Below is a small trained network, with its code and all its weights. Each question gives an input and a target symbol and asks what happens when units are switched off, that is, made to give their printed mean instead of their output.

import numpy as np


def w(rows, s, z=0):
    codes = np.array(rows[::2]) - 128.0
    scale = np.full(codes.shape[1], s)
    scale[-1] = z or s
    return codes * scale


def norm(h):
    return h / np.sqrt((h * h).mean(-1, keepdims=True) + 1e-5)


def f(y):
    return y / 2 * (1 + np.tanh(0.7978845608 * (y + 0.044715 * y**3)))


def softmax(a):
    e = np.exp(a - a.max(-1, keepdims=True))
    return e / e.sum(-1, keepdims=True)


def log_softmax(a):
    a = a - a.max(-1, keepdims=True)
    return a - np.log(np.exp(a).sum(-1, keepdims=True))


def net(x, mask):
    ids = ['αβδεζηθμξπστφψω'.index(c) for c in x.split()]
    T = len(ids)
    res = E[ids] + P[:T]
    u = 0
    for l in range(3):
        q, k, v = (norm(res) @ M[l].T for M in (Q, K, V))
        z = softmax(np.where(np.tri(T) > 0, q @ k.T / 4**0.5, -1e9)) @ v
        res = res + np.where(mask[u], z, O[l][:, -1]) @ O[l][:, :-1]
        u += 1
        y = f(norm(res) @ A[l][:, :-1].T + A[l][:, -1])
        res = res + np.where(mask[u : u + 4], y, B[l][:, -1]) @ B[l][:, :-1]
        u += 4
    return log_softmax(norm(res)[-1] @ U[:, :-1].T + U[:, -1])


Q, K, V, O, A, B = {}, {}, {}, {}, {}, {}
E = w([
[123,95,99,88,137,189],'α',
[96,143,109,114,200,152],'β',
[133,137,106,131,181,228],'δ',
[130,138,98,104,137,110],'ε',
[81,163,89,103,217,121],'ζ',
[133,152,171,147,145,94],'η',
[149,76,91,99,81,137],'θ',
[155,121,157,70,49,97],'μ',
[111,145,100,137,254,61],'ξ',
[133,184,153,107,125,99],'π',
[122,121,143,97,148,44],'σ',
[144,79,182,141,144,162],'τ',
[151,149,108,45,95,143],'φ',
[184,136,170,89,120,107],'ψ',
[149,132,120,50,92,64],'ω',
],0.015)
P = w([
[156,137,149,146,81,116],'0',
[144,155,181,34,151,155],'1',
[124,88,52,120,145,95],'2',
[131,133,149,174,87,118],'3',
[212,182,133,106,154,135],'4',
[96,92,57,104,132,90],'5',
[128,126,148,174,95,123],'6',
[174,143,162,1,241,140],'7',
],0.016)
Q[0] = w([
[159,167,194,61,107,101],'L0H1',
[255,70,145,62,162,92],'L0H1',
[67,85,132,176,47,22],'L0H1',
[124,45,174,107,142,201],'L0H1',
],0.0097)
K[0] = w([
[201,144,133,114,85,53],'L0H1',
[231,131,215,2,128,48],'L0H1',
[97,58,166,166,79,34],'L0H1',
[223,40,120,206,152,222],'L0H1',
],0.0079)
V[0] = w([
[138,206,194,127,144,133],'L0H1',
[111,200,93,95,75,114],'L0H1',
[194,3,165,107,119,191],'L0H1',
[48,223,114,89,83,119],'L0H1',
],0.0061)
O[0] = w([
[138,72,156,37,113,134,202],'L0H1',
[172,29,74,84,92,162,123],'L0H1',
[97,228,178,101,3,74,252],'L0H1',
[61,53,176,167,222,180,76],'L0H1',
],0.0058,0.0027)
A[0] = w([
[136,87,147,188,59,159,132],'L0N1',
[140,133,125,88,116,99,252],'L0N2',
[130,97,3,163,117,90,105],'L0N3',
[109,144,89,98,158,160,55],'L0N4',
],0.017,0.0036)
B[0] = w([
[112,183,146,130,64,115,181],'L0N1',
[97,134,87,151,138,133,254],'L0N2',
[86,179,5,76,179,113,207],'L0N3',
[120,119,148,170,95,105,163],'L0N4',
],0.017,0.0091)
Q[1] = w([
[248,133,119,106,141,156],'L1H1',
[19,80,117,94,182,160],'L1H1',
[211,115,50,196,139,148],'L1H1',
[131,177,91,217,70,111],'L1H1',
],0.012)
K[1] = w([
[176,97,167,40,133,151],'L1H1',
[163,112,60,172,133,154],'L1H1',
[4,101,167,5,205,151],'L1H1',
[10,119,155,96,93,127],'L1H1',
],0.015)
V[1] = w([
[146,102,113,48,115,11],'L1H1',
[172,145,182,114,109,197],'L1H1',
[178,117,227,92,173,31],'L1H1',
[114,138,120,194,204,77],'L1H1',
],0.013)
O[1] = w([
[174,10,142,49,139,29,217],'L1H1',
[2,154,121,105,147,104,50],'L1H1',
[129,131,177,66,90,90,2],'L1H1',
[162,134,143,198,19,150,87],'L1H1',
],0.0097,0.0052)
A[1] = w([
[14,170,4,188,90,90,4],'L1N1',
[128,64,117,214,32,79,104],'L1N2',
[17,104,66,255,105,70,34],'L1N3',
[119,203,97,89,140,151,164],'L1N4',
],0.0077,0.0039)
B[1] = w([
[137,96,120,50,61,169,253],'L1N1',
[61,102,139,70,122,139,152],'L1N2',
[114,3,118,128,130,127,160],'L1N3',
[169,146,118,135,200,87,230],'L1N4',
],0.017,0.005)
Q[2] = w([
[188,180,223,100,143,68],'L2H1',
[183,250,110,125,129,223],'L2H1',
[79,179,147,217,91,72],'L2H1',
[234,86,157,177,140,71],'L2H1',
],0.012)
K[2] = w([
[177,166,164,91,151,83],'L2H1',
[168,255,134,132,83,186],'L2H1',
[76,104,219,166,140,175],'L2H1',
[177,104,146,116,194,146],'L2H1',
],0.015)
V[2] = w([
[110,105,31,229,250,54],'L2H1',
[67,184,107,169,3,106],'L2H1',
[93,19,226,108,66,81],'L2H1',
[176,99,210,102,200,58],'L2H1',
],0.0057)
O[2] = w([
[108,172,185,39,152,167,87],'L2H1',
[114,200,144,107,147,49,229],'L2H1',
[114,61,63,108,157,101,19],'L2H1',
[134,141,140,117,2,161,4],'L2H1',
],0.0092,0.0021)
A[2] = w([
[35,157,242,198,40,33,114],'L2N1',
[69,142,139,162,237,183,253],'L2N2',
[119,71,213,220,25,141,156],'L2N3',
[144,161,89,2,108,60,141],'L2N4',
],0.0085,0.0038)
B[2] = w([
[157,87,116,106,187,174,181],'L2N1',
[157,126,126,153,63,135,177],'L2N2',
[113,191,143,175,126,8,145],'L2N3',
[111,130,183,192,118,154,254],'L2N4',
],0.015,0.01)
U = w([
[44,174,116,189,111,174,101],'α',
[147,182,60,118,158,106,160],'β',
[93,124,167,81,99,227,146],'δ',
[160,18,93,81,126,121,166],'ε',
[109,121,157,138,211,197,89],'ζ',
[144,172,135,80,11,107,192],'η',
[73,208,162,94,132,42,59],'θ',
[182,152,123,217,83,82,160],'μ',
[162,222,142,166,81,190,96],'ξ',
[57,73,166,68,95,87,188],'π',
[195,85,146,181,119,208,139],'σ',
[251,122,121,164,200,118,2],'τ',
[105,106,205,163,87,163,166],'φ',
[120,36,153,91,203,61,80],'ψ',
[193,58,133,112,89,38,111],'ω',
],0.021,0.0077)

Each question gives the input, a string of symbols that net reads in full, and the target symbol t.
The units are the heads (4 rows each of Q, K, V and O) and the neurons (one row each of A and B). Each row of codes is followed by its name. A weight is (code - 128) times the scale printed after its matrix; where a second scale follows, it is the last column's (O, A, B and U).
mask holds one flag per unit, layer by layer, with each layer's heads first. A switched-off unit (its flag False) gives its mean, the last column of its rows in O or B, instead of its output. The means were averaged over made-up inputs and are rounded, as every weight is.
A unit's drop is (log p(t) with every unit on - log p(t) with that unit switched off) / (log p(t) with every unit on - log p(t) with every unit switched off).
The circuit of an input: a set's keep is (log p(t) with only the set's units on - log p(t) with every unit switched off) / (log p(t) with every unit on - log p(t) with every unit switched off). Starting from the 12 units with the biggest drops (on a tie, the unit counted first), units are removed one at a time, each time the one whose removal leaves the highest keep (on an exact tie, the one counted first), for as long as the keep stays at least 0.8.
circuit, biggest first: the units of the circuit, biggest drop first
top k neurons: the k neurons with the biggest drops, biggest first
input σ ψ φ ω δ β ε β, target α: circuit, biggest first -> L1H1; L0N3
input β ζ ζ, target ε: circuit, biggest first -> L1N1
input τ ζ η μ τ, target μ: circuit, biggest first -> L0N3; L2H1; L2N3
input τ φ σ ψ, target φ: circuit, biggest first -> L2N4; L1H1; L0N3
input τ τ τ τ ζ, target θ: circuit, biggest first -> L0N3; L1H1
input β τ τ μ ζ β, target ε: top 2 neurons -> L0N4; L1N3
input φ μ μ β μ ω δ, target ξ: circuit, biggest first -> L0N1; L0N2
input τ μ τ τ η δ ζ ζ, target φ: circuit, biggest first -> L0N3; L1H1; L2N4; L0N1
input ω τ μ ζ φ α μ, target π: top 2 neurons -> L0N3; L2N1
input ψ π τ μ, target π: circuit, biggest first -> L0N3; L1N2
input ω ψ β ζ τ, target π: circuit, biggest first -> L1H1; L0N3
input β τ μ η ξ μ τ β, target η: top 2 neurons -> L0N3; L0N1
input μ σ θ ζ θ τ ψ, target φ: top 3 neurons -> L2N4; L0N1; L0N3
input α ω μ ε τ θ, target β: circuit, biggest first -> L0N3
input τ σ τ θ, target η: top 2 neurons -> L1N1; L0N1
input α μ ω ζ ψ ε ω φ, target π: circuit, biggest first -> L0N3; L1H1
input θ β α θ μ, target ξ: top 2 neurons -> L0N2; L0N3
input τ ω ψ τ π ζ ζ σ, target δ: top 4 neurons -> L0N3; L0N1; L0N2; L2N3
input η β ζ η ω φ σ, target ω: top 2 neurons -> L0N3; L1N2
input τ β β φ π, target ξ: circuit, biggest first -> L0N3; L1H1
input π ζ τ σ ψ, target μ: top neuron -> L0N2
input β τ ζ δ τ β σ δ, target θ: top 2 neurons -> L0N3; L0N1
input σ ξ θ β μ θ ψ φ, target ψ: top 2 neurons -> L0N3; L0N1
input ω τ μ τ ζ τ μ τ, target μ: top 2 neurons -> L0N3; L2N3
